Here is a tiny trained network, its code and every weight. The questions are about switching its units off for an input and a class, where a switched-off unit gives its printed mean instead of its output.

import numpy as np


def w(rows, s, z=0):
    codes = np.array(rows[::2]) - 128.0
    scale = np.full(codes.shape[1], s)
    scale[-1] = z or s
    return codes * scale


def f(y):
    return np.maximum(y, 0)


def log_softmax(a):
    a = a - a.max(-1, keepdims=True)
    return a - np.log(np.exp(a).sum(-1, keepdims=True))


def net(x, mask):
    res = np.array(x, float).reshape(1, 3) / 4 @ E
    y = f(res @ A[0][:, :-1].T + A[0][:, -1])
    res = res + np.where(mask, y, B[0][:, -1]) @ B[0][:, :-1]
    return log_softmax(res[-1] @ U[:, :-1].T + U[:, -1])


A, B = {}, {}
E = w([
[11,227,57,55],'x0',
[67,40,224,3],'x1',
[171,229,243,105],'x2',
],0.0062)
A[0] = w([
[185,193,123,169,223],'N0',
[109,66,237,78,246],'N1',
[96,111,46,153,253],'N2',
[59,217,102,77,249],'N3',
[166,157,204,142,225],'N4',
[195,169,183,175,115],'N5',
[146,86,51,255,169],'N6',
[183,76,90,222,235],'N7',
[149,102,153,53,87],'N8',
[132,33,109,130,235],'N9',
],0.013,0.0035)
B[0] = w([
[202,233,42,169,205],'N0',
[204,25,84,128,254],'N1',
[94,184,222,53,201],'N2',
[76,113,89,19,248],'N3',
[207,125,18,178,205],'N4',
[244,172,67,178,189],'N5',
[118,211,225,175,219],'N6',
[149,149,229,254,216],'N7',
[163,36,145,125,178],'N8',
[147,40,229,129,202],'N9',
],0.0087,0.011)
U = w([
[145,5,118,118,155],'0',
[181,151,39,200,197],'1',
[126,107,236,193,116],'2',
[40,152,108,3,229],'3',
[94,220,158,148,83],'4',
[63,114,104,181,2],'5',
[55,109,90,192,18],'6',
],0.012,0.0058)

Each question gives the input, the list of numbers given to net, and the class t.
The units are the neurons (one row each of A and B). Each row of codes is followed by its name. A weight is (code - 128) times the scale printed after its matrix; where a second scale follows, it is the last column's (A, B and U).
mask holds one flag per neuron, in row order. A switched-off neuron (its flag False) gives its mean, the last column of its row in B, instead of its output. The means were averaged over made-up inputs and are rounded, as every weight is.
A unit's drop is (log p(t) with every unit on - log p(t) with that unit switched off) / (log p(t) with every unit on - log p(t) with every unit switched off).
The circuit of an input: a set's keep is (log p(t) with only the set's units on - log p(t) with every unit switched off) / (log p(t) with every unit on - log p(t) with every unit switched off). Starting from all 10 units, units are removed one at a time, each time the one whose removal leaves the highest keep (on an exact tie, the one counted first), for as long as the keep stays at least 0.8.
circuit, biggest first: the units of the circuit, biggest drop first
k most important neurons: the k neurons with the biggest drops, biggest first
drop of u: that unit's drop, to one decimal
input [1,-7,1], class 4: circuit, biggest first	[N1; N6]
input [-7,3,5], class 1: circuit, biggest first	[N4]
input [2,2,-3], class 3: 2 most important neurons	[N7; N1]
input [-8,-4,0], class 2: 3 most important neurons	[N7; N6; N1]
input [-1,-5,0], class 4: circuit, biggest first	[N1; N6]
input [5,7,1], class 0: 3 most important neurons	[N1; N8; N2]
input [6,-7,-1], class 4: 2 most important neurons	[N6; N0]
input [5,3,8], class 3: 3 most important neurons	[N3; N7; N9]
input [-6,5,6], class 0: 3 most important neurons	[N1; N0; N8]
input [-1,3,5], class 0: 2 most important neurons	[N0; N1]
input [3,6,2], class 0: drop of N1	0.7
input [-7,3,4], class 1: drop of N5	0.6
input [8,-4,7], class 3: drop of N3	1.0
input [-5,7,8], class 0: circuit, biggest first	[N1]
input [4,5,-1], class 3: drop of N4	0.5
